Below are the code and all the weights of a small trained network. Each question names an input and a target symbol and asks about switching units off, where a switched-off unit gives its printed mean instead of its output.

import numpy as np


def w(rows, s, z=0):
    codes = np.array(rows[::2]) - 128.0
    scale = np.full(codes.shape[1], s)
    scale[-1] = z or s
    return codes * scale


def f(y):
    return y / 2 * (1 + np.tanh(0.7978845608 * (y + 0.044715 * y**3)))


def softmax(a):
    e = np.exp(a - a.max(-1, keepdims=True))
    return e / e.sum(-1, keepdims=True)


def log_softmax(a):
    a = a - a.max(-1, keepdims=True)
    return a - np.log(np.exp(a).sum(-1, keepdims=True))


def net(x, mask):
    ids = ['ΣΦΨΩαβγδζηθλμπ'.index(c) for c in x.split()]
    T = len(ids)
    res = E[ids] + P[:T]
    r = res
    for j in range(2):
        rows = slice(3 * j, 3 * j + 3)
        q, k, v = (r @ M[0][rows].T for M in (Q, K, V))
        z = softmax(np.where(np.tri(T) > 0, q @ k.T / 3**0.5, -1e9)) @ v
        o = O[0][rows]
        res = res + np.where(mask[j], z, o[:, -1]) @ o[:, :-1]
    y = f(res @ A[0][:, :-1].T + A[0][:, -1])
    res = res + np.where(mask[2:14], y, B[0][:, -1]) @ B[0][:, :-1]
    return log_softmax(res[-1] @ U[:, :-1].T + U[:, -1])


Q, K, V, O, A, B = {}, {}, {}, {}, {}, {}
E = w([
[121,119,75],'Σ',
[142,167,140],'Φ',
[141,85,112],'Ψ',
[124,79,83],'Ω',
[124,124,104],'α',
[125,115,104],'β',
[121,117,103],'γ',
[75,144,76],'δ',
[132,121,100],'ζ',
[123,202,187],'η',
[92,254,92],'θ',
[8,222,115],'λ',
[118,139,183],'μ',
[45,99,130],'π',
],0.013)
P = w([
[131,95,128],'0',
[166,160,116],'1',
[148,128,183],'2',
[64,64,150],'3',
[161,159,81],'4',
[157,137,219],'5',
[60,61,198],'6',
[156,145,38],'7',
[166,151,250],'8',
[58,76,244],'9',
[133,169,26],'10',
],0.017)
Q[0] = w([
[124,195,175],'h0',
[65,99,184],'h0',
[2,37,131],'h0',
[248,205,54],'h1',
[79,114,78],'h1',
[54,116,191],'h1',
],0.0077)
K[0] = w([
[153,73,137],'h0',
[106,124,29],'h0',
[137,195,4],'h0',
[70,116,197],'h1',
[110,209,101],'h1',
[136,124,13],'h1',
],0.013)
V[0] = w([
[159,92,93],'h0',
[251,74,144],'h0',
[60,164,100],'h0',
[87,150,56],'h1',
[117,180,121],'h1',
[159,49,109],'h1',
],0.016)
O[0] = w([
[135,73,53,95],'h0',
[191,23,84,2],'h0',
[71,223,133,206],'h0',
[119,165,2,213],'h1',
[214,208,86,175],'h1',
[50,45,128,59],'h1',
],0.0084,0.0081)
A[0] = w([
[98,144,110,214],'n0',
[98,119,6,252],'n1',
[102,125,94,146],'n2',
[46,63,176,40],'n3',
[188,159,63,100],'n4',
[98,166,71,223],'n5',
[150,131,210,186],'n6',
[161,146,95,106],'n7',
[145,171,107,122],'n8',
[205,110,150,225],'n9',
[193,115,41,139],'n10',
[77,157,134,236],'n11',
],0.012,0.0046)
B[0] = w([
[166,123,110,198],'n0',
[150,85,136,198],'n1',
[199,136,94,148],'n2',
[23,172,234,142],'n3',
[25,75,111,172],'n4',
[133,83,133,254],'n5',
[88,86,2,147],'n6',
[77,124,96,148],'n7',
[112,99,86,206],'n8',
[113,238,172,136],'n9',
[52,119,224,144],'n10',
[211,88,157,241],'n11',
],0.0079,0.017)
U = w([
[135,85,95,232],'Σ',
[125,150,142,11],'Φ',
[101,134,193,146],'Ψ',
[84,116,132,55],'Ω',
[152,112,164,162],'α',
[122,124,153,118],'β',
[118,126,143,72],'γ',
[247,116,73,237],'δ',
[130,118,150,96],'ζ',
[107,171,136,219],'η',
[36,184,7,27],'θ',
[156,231,168,188],'λ',
[42,166,116,53],'μ',
[93,162,159,4],'π',
],0.011,0.0034)

Each question gives the input, a string of symbols that net reads in full, and the target symbol t.
The units are the heads (3 rows each of Q, K, V and O) and the neurons (one row each of A and B). Each row of codes is followed by its name. A weight is (code - 128) times the scale printed after its matrix; where a second scale follows, it is the last column's (O, A, B and U).
mask holds one flag per unit, heads first, then neurons. A switched-off unit (its flag False) gives its mean, the last column of its rows in O or B, instead of its output. The means were averaged over made-up inputs and are rounded, as every weight is.
A unit's drop is (log p(t) with every unit on - log p(t) with that unit switched off) / (log p(t) with every unit on - log p(t) with every unit switched off).
The circuit of an input: a set's keep is (log p(t) with only the set's units on - log p(t) with every unit switched off) / (log p(t) with every unit on - log p(t) with every unit switched off). Starting from the 12 units with the biggest drops (on a tie, the unit counted first), units are removed one at a time, each time the one whose removal leaves the highest keep (on an exact tie, the one counted first), for as long as the keep stays at least 0.8.
circuit, biggest first: the units of the circuit, biggest drop first
most important unit: the unit with the biggest drop
k most important neurons: the k neurons with the biggest drops, biggest first
heads that matter: for each layer, one digit per head in row order, 1 if its drop is at least 0.15 and else 0, layers parted by /
drop of u: that unit's drop, to one decimal
input λ λ λ Φ, target λ: circuit, biggest first => (h0, h1)
input θ λ λ δ α λ β Σ α α, target Σ: most important unit => h0
input β λ Σ η, target λ: heads that matter => 10
input λ γ β Ψ δ, target Σ: heads that matter => 11
input λ β Σ λ Σ, target θ: 3 most important neurons => (n4, n7, n8)
input θ λ δ, target θ: 2 most important neurons => (n8, n4)
input δ λ λ θ Σ, target θ: circuit, biggest first => (h1, n4)
input λ Φ Φ θ λ η δ α, target λ: circuit, biggest first => (h1, n9)
input δ Σ Φ Σ λ θ ζ, target λ: circuit, biggest first => (h0, n4)
input λ η λ α Ψ, target θ: circuit, biggest first => (n4, n11)
input λ λ μ λ Ψ β π λ Ω δ, target λ: circuit, biggest first => (h0, n11)
input λ η α λ β, target θ: 4 most important neurons => (n4, n11, n7, n8)
input δ δ δ η π, target δ: 2 most important neurons => (n3, n10)
input Σ β Σ Σ θ λ δ, target θ: circuit, biggest first => (h1)
input Φ ζ β ζ ζ θ Σ δ η Σ Σ, target λ: 2 most important neurons => (n9, n5)
input η δ λ λ δ θ λ η, target θ: 3 most important neurons => (n8, n4, n6)
input θ λ π λ ζ δ Ψ λ π α, target λ: 2 most important neurons => (n11, n4)
input λ α λ λ γ δ Ψ λ α γ, target λ: 2 most important neurons => (n11, n4)
input Φ λ δ Ω, target λ: drop of n6 => 0.0
input δ β λ Φ λ λ λ ζ, target θ: circuit, biggest first => (n4)
input λ λ Σ λ ζ, target θ: drop of n4 => 0.4
input π λ Ψ Ψ δ Σ δ δ λ λ, target δ: drop of n11 => 0.2
